In the rows, 128 means zero.
Facts:
dreskuze ε: trona sumen resto
viflotos ε: deman detrel brafur
fliflol ε: medri lusta kekin sibril
gretren ε: gruke
ritres ε: mitol belor
vafluk ε: vibrak gropofler trona kekin flevamim gruke
plaklal ε: kudrefek
dubre ε: botim goplas
klaga ε: pustaskel madas platik nistek guklamik
skisel ε: lofan
vesela ε: trona flevamim kavom
boskasen ε: festak
stesukles ε: duplar
flogrum ε: triplu busta
favotran ε: leden klegre
plalek ε: triplu bragebo nistek
briflis ε: deklo
luron ε: klores gropofler lusta lofan
flemedek ε: lepevin klegre
teskol ε: fidoda zasku flevamim
mipoflam ε: gitrabak
stofe ε: kudruk goplas resto
grusti ε: bragebo
veflek ε: mitol fidoda klipel gruklil
dapluk ε: lusta farer
drabam ε: leden vagur drevul
gostakem ε: kavom
tigri ε: mitol kudruk nistek
gebalas ε: leden vibril gubravon sidrek
bragrok ε: kekin
skobretrik ε: trotem klores vibril
britren ε: medri zasku triklel
vabrasa ε: gritrigan sidrek
stugak ε: gropofler skofibro
lezan ε: zeflis
naklok ε: pefo
funuk ε: ribus lepevin
fabrum ε: farer flaflus
zarul ε: flevamim zeflis
fubrufum ε: rostas fidoda
metik ε: stifle stadrun totun
kebrik ε: belor
mepler ε: klolal fazim
kletrapus ε: ribus klores botim
dronaklik ε: klavi farer
fezom ε: fazim totun
rester ε: gruze pustaskel kudruk triplu lepevin bever
flekas ε: drigrus
deva ε: stadrun kabrur busta skofibro
zaflik ε: flebrel
grebram ε: flaflus
pluflin ε: brafur farer
relam ε: stifle sudu klolal
flinesto ε: fazim bragebo brasto
seves ε: zuger
modres ζ [vagur sumen]
gretren ζ [festak ribus trotem kletrapus briflis]
pustaskel ζ [botim triklel flaflus]
dubre ζ [kudrefek]
gropofler ζ [klores luron bragrok lusta]
stesukles ζ [zasku nistek kebrik]
flogrum ζ [vagur dapluk flinesto skofibro]
stadrun ζ [leden klipel zeflis pefo kebrik]
fidoda ζ [drastuster vodrobren skisel]
bever ζ [favotran]
gogo ζ [sumen]
biklir ζ [klavi]
veflek ζ [muflok]
zuger ζ [klolal gebalas muflok]
britren ζ [kabrur dronaklik tigri]
lezan ζ [gitrabak]
naklok ζ [skiplo klaga farer pefo]
sibril ζ [belor flekas]
funuk ζ [rostas detrel grumelik brasto]
triplu ζ [gebalas]
fubrufum ζ [teskol klegre]
gunil ζ [medri kabrur]
metik ζ [platik]
resto ζ [festak teskol kedeku]
derun ζ [platik luron]
mepler ζ [gitrabak stofe]
flebrel ζ [gruze drabam kedeku]
rester ζ [flemedek botim]
sudu ζ [lusta guklamik]
deva ζ [bredosti]
totun ζ [platik goplas belor kebrik]
gritrigan ζ [zasku mipoflam muflok]
vakla ζ [skiplo lofan flekem deklo]
grebram ζ [luron guklamik]
drevul ζ [klavi kletrapus guklamik]
seves ζ [drigrus fazim boskasen bredosti zeflis]
[modres gitrabak stesukles mipoflam madas triklel veflek drabam skobretrik kavom botim deklo trotem] Σ d
[platik pustaskel klegre flogrum favotran vibril skofibro fazim kebrik mepler zeflis seves] Σ e
[dreskuze kudruk ritres skisel brafur ribus kabrur zasku vodrobren bragebo mitol grusti bragrok stugak lezan naklok gruke stifle gunil metik resto pefo flekas flaflus] Σ b
[viflotos fliflol gretren plaklal trona gropofler drigrus flevamim vesela gruze boskasen brasto sidrek lusta plalek briflis luron stadrun flemedek teskol vagur drastuster klores klavi muflok stofe bever gogo biklir dapluk gostakem duplar festak guklamik zuger britren sumen vabrasa gruklil sibril detrel funuk fabrum zarul triplu farer busta lepevin vibrak rester goplas kedeku deva klolal totun vakla deman drevul grumelik] Σ a
[kudrefek dubre klaga leden fidoda gebalas klipel fubrufum derun bredosti flebrel kletrapus fezom grebram relam flinesto] Σ c
[vafluk lofan flekem tigri belor rostas dronaklik sudu gritrigan zaflik pluflin] Σ f
[gubravon medri nistek kekin skiplo] Σ g

Known rows:
deman: [131 130 124 134 127 136 142 120 106 128 107 140 138 153 138 122 110 150
 119 157 120 115 118 117 110 114 143 130 121 108 128 111 132 131 133 133
 122]
deva: [ 87  75 139 108 138 111  84 148 113 141 145 162 146 124 127 157 132 140
 135 150 121 102  99 148 151 131 137 102 151 124 103  88 140 119 100 113
 152]
stadrun: [ 68  14 155 115 111 113 122 177  76 144 161 192 143 135 151 163 118 143
 132 154 135  64  48 145 168 171 118 135 141  95  98  94 141 154  98 124
 193]
klaga: [120 110 186 108 137  96  96 143 172 140 146 162  97 134 110 145 107  71
 119 119  96 108 150 128 157 140 130 141 153 141  70 131  97 106  92  80
 144]
lepevin: [132 112 121  95 101 134 121 128 137  97 131 123 142 136 126 144 103 113
 121 137 133 137 121 116 100 103 137 116 125 118 138 127 135 121 150 144
 138]
veflek: [ 91 151 152 186 108  99 131 162 122 158 118 121 143  75 165 160 168 137
 144 161 120 155 130 106 136 153  91 130  99  97 144 117 125 125 110 131
 134]
vakla: [ 63  50 157 139 122 126  94 140 100 122 183 197 153 117 141 155  95 163
  99 177 134  98  83 162 127 126 126 119 149  82 115  89 134 137 119 125
 147]
dubre: [ 85 130 136 141 123 125 102 123 151 154 161 117 133  94 135 142 137 147
 114 145 153 159 109 136 133 142 126 120 146 114 147 148 129 109 147 135
 122]
botim: [159 169 147 107  96 144 128 127 126  95  96  89 120 101 123 114 118  85
 153 126 129 139 138 115 124 135 134 128 108 140 124 147 130 100 162 123
  81]
flekas: [142 142 130 135 133 113 156 167 142 155 112 121  96 150 113 122 143 117
 137 101 109 125 133 118 125 152 123 128  97 147 102 142  88 163 105  95
 135]
lusta: [171 152  72 108 155 139 224 129 126  98 125 113 117 180  95  99 158 138
 170  69 140 105 156  87 113 109 118 122 115 156 149 144 135 170 136 160
 143]
fliflol: [100 144 102 121 151 141 118 132 124 132 125 127 126 108 142 122 148 145
 153 137 119 121 119 136 113 109 130  94 143 130 135 110 143 112 125 115
 122]
relam: [112 124 126 136 132 102 101 108 136 165 121 101 132 114 127 134 144 148
 121 117 132 139 132 163 169 138 125 134 134 130 120 134 114 114 111 125
 109]
fubrufum: [ 86 111 146 156 160 152  70 107 166 150 207 163 132  96 103 142 143 171
  96 127 169 157 147 159 133 125 132 139 164 129 143 120 126 129 139 156
 105]
gogo: [110 120 107 148 114 131 113 125 115 131 105 117 168 123 159 140 122 156
 114 168 135 149  90 132 118  95 138 110 118 104 151 114 152 122 139 145
 115]
sumen: [187 169 108 110 125 152 131 126 126 116  87 102 130 121 150 124 127  98
 148 136  92 138 123 101 114  74 143 112 118 137 143 131 139  90 144 126
 112]
vafluk: [131 150 123 148 167 141 101 134 141 136 134 120 141  89 147 108 157 130
 123 130 118 121 137 146 146 149 126  86 164 137 135 147 143 106  95 122
 134]

Rows:
No name comes twice in this set of rows, the named rows included.
[145 158 172 109 137  85 183 149 129 120 115 134 115 157 123 119 136  76
 164 111  55  69 166  85 151 163 103 176 151 115 119 125 112 116  61  73
 200]	kebrik
[107 128 155 180 102 156 106 123 113 150 171 153 141 102 153 149 134 152
  88 145 154 157 104 135 142 141 105 161 131 117 150 133 141 115 156 173
 141]	fidoda
[167 156 133 140 129 119  91 113 156 131 104 101 140  93 139 119 129 104
  93 135 116 158 171 116 135 132 130 139 141 139 153 153 125  83  99 113
 118]	tigri
[101 105  95 127 160 133 144 119 134 120 166 142 153 154 101 138 149 175
 119 117 169 146 137 136 112 101 130 116 131 110 139 108 140 166 120 166
 138]	biklir
[162 147  87 106 168 134 188 101 139  91 127 130 116 186  79 100 130 131
 148  84 152 118 171 120 108 110 143 132 131 152 141 127 131 156 133 140
 110]	klavi
[ 65  55 171 167 122 129  78 174 131 165 181 208 103 126 134 174  97 139
  90 156 137 109  77 182 136 164 131 126 132  96  78 112  93 162 108  96
 167]	naklok
[ 63 119 110 170 159 114 184 125 138 165 177 120 131 167 103 113 191 205
 136  92 193 147 147 125 137 186  94 140 127 118 154 153 120 176 120 169
 146]	grebram
[135 134 131  87 130 158 143  92 140  80 180 125 114 146  62 100 126 118
 145  82 181 128 192 144 116 145 134 114 133 148 127 151 128 163 158 125
  85]	trotem
[126 154 138  96 146 133 107  97 165 111 154 124 117 125  70 111 112 116
 132 116 150 130 186 158 110 128 141 103 144 127 112 131 131 119 151  92
  65]	drabam
[ 76 134 108 154 144 143 107 139 107 148 137 139 156  82 162 141 150 182
 121 170 132 150  86 148 107 116 135 101 144 111 151 104 159 123 125 153
 120]	britren
[172 128  95 116 106 108 154 128  86 127  54 104 137 146 147 142 126 106
 151 125 103 113 105  87 144 115 125 139 104 128 130 132 135 120 124 133
 126]	klolal
[169 125 148 128 100 103 160 175 138 137 102 141 118 133 132 153 127  60
 147 124 114 120 132  76 153 158 103 162  94 149 104 130 113 148 119 121
 161]	nistek
[117 181 131 119 105 115 154 137 170 160  85  64 111 125 136 108 127 106
 144 132 105 127 141  98 141 164 132 118 115 129 134 157  96 100 132  93
 129]	gebalas

Now the same nodes, written a new way:
Known rows:
zeflis: [116 106 174 128 128  88 132 136 117 131 122 130 141  95 167 150 125  95
 130 116 129  97 140 124 127 145 141 155 143 115 128 145  97 131 111 142
 125 163  99 142 139 126 116 129 138  99 147 134]
skiplo: [112 111 123 133 162 140 125 123 135  96 108 131 156 106 154 139 137 111
 113 129 118  94 105 144 114 136 160 140 155 144 163 142 128 113 133 114
 146 175 125 133 149 129 117 129 125  91 115 147]
gubravon: [118 110 128 131 162 144 127 122 141  94 115 128 151 105 146 140 138 113
 115 133 111  97  99 139 118 138 160 139 160 147 167 148 129 113 136 117
 144 175 123 134 147 127 117 134 123  92 119 145]
klavi: [150 143 124 132 144 121 148 132 155 147 143 129 149 109 122 138 111 127
 101 120 109 130 124 116 114 142 166 171 105 111 103 102 144 122 138 130
  92 127 145 170 112 139 131 147 150 140 135 123]
gruklil: [162 121 130 127 147  98 132 118 136 146 125 133 133 102 141 152 124 125
 125 132 129 131 117 120 121 137 161 155 104 113 109 116 127 134 105 150
 107 115 137 137 104 134 128 136 123 145 123 123]
veflek: [ 83 159 181 120  72 202 105  85  56 129 155 111  70 108 111 103 128 104
 163 191 109 125 198 132 146 134  38 135 137 118 156 149 130 104 150 120
 165 100  53 130  70 148 102 141  90 113 100 136]
lofan: [ 94 117 110 131 127 136 143 154 159 105 149 123 117 123 158 143 120 104
 101 126 113  93 134 138 162 132 132 122 120 136 123 136  97 148 130 116
  88 132 130 127 182 123 109 127 126 112 149 142]
funuk: [119 145 126  89  94 138 129 114 110 138 210 131  91 182  76  91 120 166
 173 134 122 212  98 107 127 132  75 121 158 147 144 122 115 122 118 169
 199 114 130 114 106 132 160 132 132 184 148 123]
rester: [127 146 126  89  85 153 108 115  83 151 186 129 105 191  96  94 116 151
 178 151 135 195 125 110 110 131  85 132 164 140 143 107 129 116 114 155
 213 114 125 115  87 141 167 136 109 187 117 124]
grebram: [ 83 168 125 164  87 207 126 156 133 157 149 103 124 187  74  70 146 153
 144 174 128 132 159 114 111  95  51 168 150 141 140 149 187 118 248  59
  66 144 124 132 135 119 130 166 174 126 141 118]
tigri: [130 126 126 102  92 182  97 160 107 120 158 116 104 145 191 132 128  73
 134 160 132  52 161 141 127 159 118 153 155 126 115 123 140 131 147 130
 168 122 106 110 163 138 111  96  60 122 112 146]
zuger: [119 165 149 141 106 157 136  67  72 140 153 123  95  82  67 116 119 157
 155 156 104 201 177 107 153 107  84 131 105 112 155 145 128 114 107 146
 135  67 105 164  28 131 135 172 117 139 116 106]
favotran: [136 111 134  91 117 134 142 150 135 103 218 134 107 109 137 137 120 115
 141 107 105 118 112 123 140 159 129 129 180 142 125 151 110 141 107 182
 173 139 108 134 172 117 117 101 115 126 181 145]
boskasen: [166 124 134 114 136 105 131 125 134 137 139 136 127 106 128 139 117 130
 126 109 127 134 117 133 121 144 147 117 116 114  93 119 139 136 104 155
 140 106 126 128 120 134 124 110 130 139 135 125]
festak: [153 125 124 121 145 101 139 120 142 140 127 136 136 111 138 150 117 126
 115 121 124 139 113 121 125 134 163 140 105 115 113 109 121 131 108 146
 117 118 143 144 113 138 136 135 128 145 126 125]
deklo: [105 116 118 125 134 143 133 137 156 113 132 124 123 111 168 149 121  97
 110 147 109  94 131 137 145 141 145 133 122 128 127 130  98 144 122 102
  86 139 117 125 159 150 110 139 124 109 132 151]
totun: [148 113 133 154 115  85 111 102  81 178 122 129 110 143  93 125 155 186
 215 191 172 213 129  95 113  78  83 110 155 152 125 175 116 155  97 111
  94 103 111  77  71 132 159 175 168 144 125 115]

Rows:
No name comes twice in this set of rows, the named rows included.
[112 142 137 108  96 123 127 109  90 149 144 131 135 176  88 101 111 159
 158 132 136 203 139 109 122 115  89 105 145 138 135 111 110 117 113 128
 165 123 128 118  92 136 165 152 150 161 131 120]	deva
[128 155 136 126  93 160 124  88  70 147 153 123 110 129  80 112 117 154
 162 161 119 196 166 103 130 112  94 142 136 125 150 125 131 119 110 139
 150  90 123 145  58 140 159 169 115 155 115 114]	triplu
[147 108 133 130 113 128 140 146 104 108 125 118 174  91 151 153 107 112
 119 112 114 109 182 119 128 133 168 122 184 127 118 135 105 144  87 107
  96 132 121 140 161 129 145 150 128  83 157 144]	fazim
[176 144 143 139 142 134 147  81 107 121 147 124  95  19 102 153 121 127
 117 133  99 136 161 126 156 135 145 123  88  98 104 151 145 131  91 172
 108  53 105 166  66 126 103 129  94 111 125 115]	muflok
[170 116 120 128 150  89 127 123 138 145 142 137 114 101 138 152 133 132
 140 139 131 137 103 123 121 134 151 139 114 118 103 134 132 147  97 159
 122 103 132 125 106 135 125 127 121 148 128 125]	goplas
[174 126 134  95 128 117 122 128 130 137 156 135 116 126 138 134 125 119
 138 114 129 123 112 131 111 155 141 128 130 119 101 110 137 129 106 176
 181 109 123 123 119 136 125  99 103 154 122 127]	stofe
[159 123 170 114 127  85 136 116 135 138 117 130 119  95 122 134 125 123
 131  93 135 119 117 138 116 141 133 121 109 107  89 117 125 125 104 155
 129 113 108 126 111 132 121  95 135 134 135 124]	gostakem
[ 70 130 138 122  90 158 116 115  92 129 149 121  96 159 121 103 128 132
 167 183 126 158 152 123 146 115  55  98 154 150 147 153 101 127 135  97
 129 130  86  97 124 144 125 156 139 116 129 141]	stesukles
[ 71 151 112 126  85 172 112 138 112 119 146 121 100 209  94  81 138 145
 143 136 143 156 134 130 147 108  58 116 143 152 180 130 120 116 164 109
 166 138 137 108 141 117 142 124 121 153 125 126]	dubre
[105 110 149 134 161 129 132 120 146  92  98 130 148  96 137 134 140 117
 114 114 117  92  99 149 118 135 145 125 148 139 158 150 120 109 136 116
 131 182 114 126 153 126 107 118 148  81 131 141]	kekin

The same nodes again, as new rows of numbers:
Known rows:
fliflol: [145 105 150 164 119 116 120 132 126 117 131 120 132 126 127 117 136 121
 121 126  96 140 128 140 124 126 135 146 125 127 146 118 127 138 160 137
 142 143 108 126 139 119 163 130 124 114 129 137 137 136 115 120 125 153]
platik: [ 61 208 146  31 156 144 183 107 114  99 153 205 143 136 145 149 177 143
 167 120 173 149 111  92 164 123 139 109 148 118 102 157  97 152 112 140
  98 124 156  88 162  80  61 135  97 170 131 127 125 117 147 159  98  92]
totun: [ 73 126 128  59 149 135 169 135 132 156 135 155 123 209 165 163  93 117
 109  63 149  76 125 104 190 149 102 102  78  90 119 200 141 138 102  99
 108  91 112 120  90  72 122 147 160 128  65 139  53 134 190  46 164 101]
trotem: [136  81 121 107 139 148 147 116 195 123 183 148 170 107  94 115 108 104
 142 138 170 132  68 112 151 113 164 134 148 158 118 111 133 151 137 157
 104 109 111 153 122 163 109  47  78  94 140  98 170  58  88 219 121 101]
gretren: [145   6 112 115 112 138 123  98 168 121 155 156 153 194 145  80  62  56
 155  50 123 124  81 123 159 130  99 141 110 106 115 140 199 152 143 117
 148 110  67 184  66 175 188  98  97  65  90 159 117  92 141 115 139  93]
briflis: [152  75 129 110 151 137 123  89 150 113 154 186 136 133 144  99 131  86
 173 109 165 166  81 117 146 118 150 123 154 153 130 112 120 141 118 153
 155 118 127 158 113 186 116  84  80 126 121 121 161  71 101 186 102 107]
gruke: [124 144 151 134 104 119 109 106 137 112  98 125 108 139  99 123 117 112
 137 149 111 137 146 139 120 137  84 167 130 111 106 114 116 116 136 115
 138 129 126 136 119 155 155 145 123  99 140 128 122 137 142 107  74 125]
vafluk: [145 128 136 174 114 138 133 160 160 132 157 112 176  71 111 150 120 157
 108 153  76 124  99 125 113 149 144 135  88 133 130 122 177 116 164 123
 117 167  90 162 113  90 156  98 137 115 127 127 154 107 126 177 134 164]
trona: [141 133 122 150 125 120 130 124 154 128 132 118 119 115 104 123 119 120
 122 130 121 131 124 139 112 114 102 153 132 122 109 107 141 137 139 126
 117 130 133 128 139 128 146 145 118 118 147 127 110 140 133 116 136 136]
flekem: [ 99 150 151 143 123 136 126 187 142 157 104 104 120  80 130 188 101 176
 100 156 119 129  77 118 153 138 201 131  93 179 149  90 187 127 142 113
 115 127 144 157  94 118 104  63 175 185 117  57 134 125 121 195 128 139]
ritres: [135 129 143 127  97 124  94  96  97 119  98 124 112 137 124 110 124 127
 175 141 100 133 154 127 112 166 105 145 117 107 115 117 119  97 115 113
 160 135 139 141 122 156 138 138 124 128 129 158 143 135 136 124  97 148]
gogo: [174 115  90 161 131 110  98 142 128 143 123  94 121 122 113 106 126 119
 114 127 102 119 156 147  90 144 101 111 125 121 127 119 129  93 119 120
 145 131 108 136 123 133 160 164 137 103 140 162 116 143 131  92 156 157]
resto: [142  39 122  95  82 141 110  69 151 101  98 155 116 188 119  73  33  62
 169  78 128 134 107 127 161 143  88 180 122 117  97 116 182 124 118  91
 159  98  91 199  58 226 172 105  96  75 113 155 137 100 132 124  94  79]
botim: [149 152 110 158 132 123 142 156 165 141 158  89 153  51  69 141 140 159
 106 181 127 119 125 136  96 115 147 129 149 145 115 108 116 110 145 135
 100 147 140 124 171 123 107 127 111 116 174 104 156 113  90 184 139 151]
flaflus: [149 163 151 150 113 113  82 114 143 117  96 122  98 114  89 123 160 120
 126 172 112 152 160 152 103 145  98 155 152 135 128 112  83 107 123 129
 152 117 144 125 131 168 135 145 129 109 140 118 138 128 124 114  77 135]
veflek: [127 162 100 131 131 134 152 196 138 172 181 100 161 106 118 146 136 179
 144 112  77  76 138 112 126 164 127  80  77  94 105 183 151 131 126 120
 109 146 106 117 132  40 120 133 140 122 120 177 121 147 160 112 187 162]
zarul: [149 116 128 165 115 127 113 128 129 131 139 117 130 120 132 127 135 129
 146 127  98 132 129 138 118 119 121 134 128 110 133 126 136 142 150 136
 135 146 124 129 141 126 161 135 122 125 129 146 122 138 129 120 124 153]

Rows:
No name comes twice in this set of rows, the named rows included.
[127 102 153  72 110 153 132  40 154  76 123 190 126 172 107  98 109  73
 166 133 178 156 112 122 148 133 121 175 156 128 114  97 101 122 123 126
 143 110 127 154 108 204 121  91  66  93 142 121 162  71 109 176  43  71]	ribus
[127 142 147 132 109 114  86 119 141 125  90 133  93 143 100 114 146 108
 124 137 116 140 159 145 125 154  97 155 130 125 117 115 106 107 113 119
 150 117 126 130 103 155 140 136 142 104 128 134 128 132 136  96  89 122]	brafur
[171  74  93 152  86 124  99 127  94 109 101  76 150 119 133 104 104 123
 118 105  96 120 177 154  89 155  75 108 102  96 130 140 152  60 120 100
 122 131  68 160 128 138 175 194 144  94 115 209 121 156 141  78 157 143]	flogrum
[103  69 150 136 103 128 108 162 119 154  68  80  77 187 165 142  46 121
 110  86 119 115 120 131 162 132 151 136  84 135 150 116 201 141 131  87
 143  94 112 157  70 145 148 108 190 158  86 128  86 174 153  80 163 125]	vakla
[146 132 114 146 149 124 129  97 121 126 125 116 127  91 115 150 142 137
 121 164 131 143 130 147 102 126 122 124 142 131 126 117 103  95 109 135
 132 140 155 131 168 154 124 149 121 127 161 113 121 121 108 149 122 156]	brasto
[146 101 117 146 126 128 122 110  97 115 119 110 139 119 143 127 111 135
 138 133 116 123 133 130 108 138 128 111 114 114 141 126 127  97 130 128
 143 141 137 136 150 135 136 142 121 134 134 145 133 130 123 142 134 147]	plalek
[151  79 146 138 118 134 125  82 140 103 148 167 133 114 135 108 128  99
 187 127 130 175  63 121 144  98 150 170 157 161 138  86 131 156 151 154
 155 141 147 152 138 189 150  82  76 138 137 114 162  99  83 204  85 130]	teskol
[146  22  82 141 109 140 123  99  97 135 120 105 157 149 168  50  79  91
 150  59 112 115 100 108 124  94 114 141 155 147 136 148 182 169 150 140
 142 136 112 165  97 203 189 113  91 129 112 148 143 130  99 123 188  77]	fubrufum
[ 40 182 216  93 118 139 122 131 110 121  61 143  49 170 150 168 126 143
 147 152 142 156 122 114 182 131 166 159 109 152 147 105 101 156 114 105
 146 101 189 100 117 139  83  96 168 210 103  77 123 154 142 133  70 110]	pefo
[119 144 114  45 182 137 175  74 146 102 194 226 157 139 133 133 151 106
 189 124 183 149  82  98 150 123 139 118 166 119 105 142  86 143 107 160
 122 119 158 118 155 125  80 111  55 119 142 123 141  64 128 195  93 107]	guklamik
[112 154 127  63 160 132 176 105 175 105 188 205 146 155 118 126 153  98
 133 127 184 122 108 126 150 110 124 124 159 109 107 141  97 162 134 148
 109 114 126 104 143  94 106 111  77  99 144 121 126  83 141 140  95  96]	klores
[115 160 129  69 175 136 177  89 179 106 189 222 143 153 107 137 184  93
 154 127 171 147  95 120 160 103 117 130 165 116 102 147  92 179 131 163
 121 113 133  98 145 104 101 112  80  96 136 107 127  73 134 149  83 101]	lusta
[112 196 127 119 156 124 156 194 138 165 181 119 153  86 111 169 183 181
 128 150 113  95 131 110 133 154 155  73 103 123 118 172 109 138 121 147
 102 135 138  90 149  37  84 103 148 142 122 123 134 124 145 132 158 158]	mipoflam
[136 144 168 158 103 124  97  95 124  99 104 127 119 123 106 118 157 126
 130 169 107 155 167 150 116 137 116 155 134 124 139 108  86 109 141 126
 151 137 133 117 137 150 142 133 124 106 145 133 153 127 121 125  66 146]	skisel

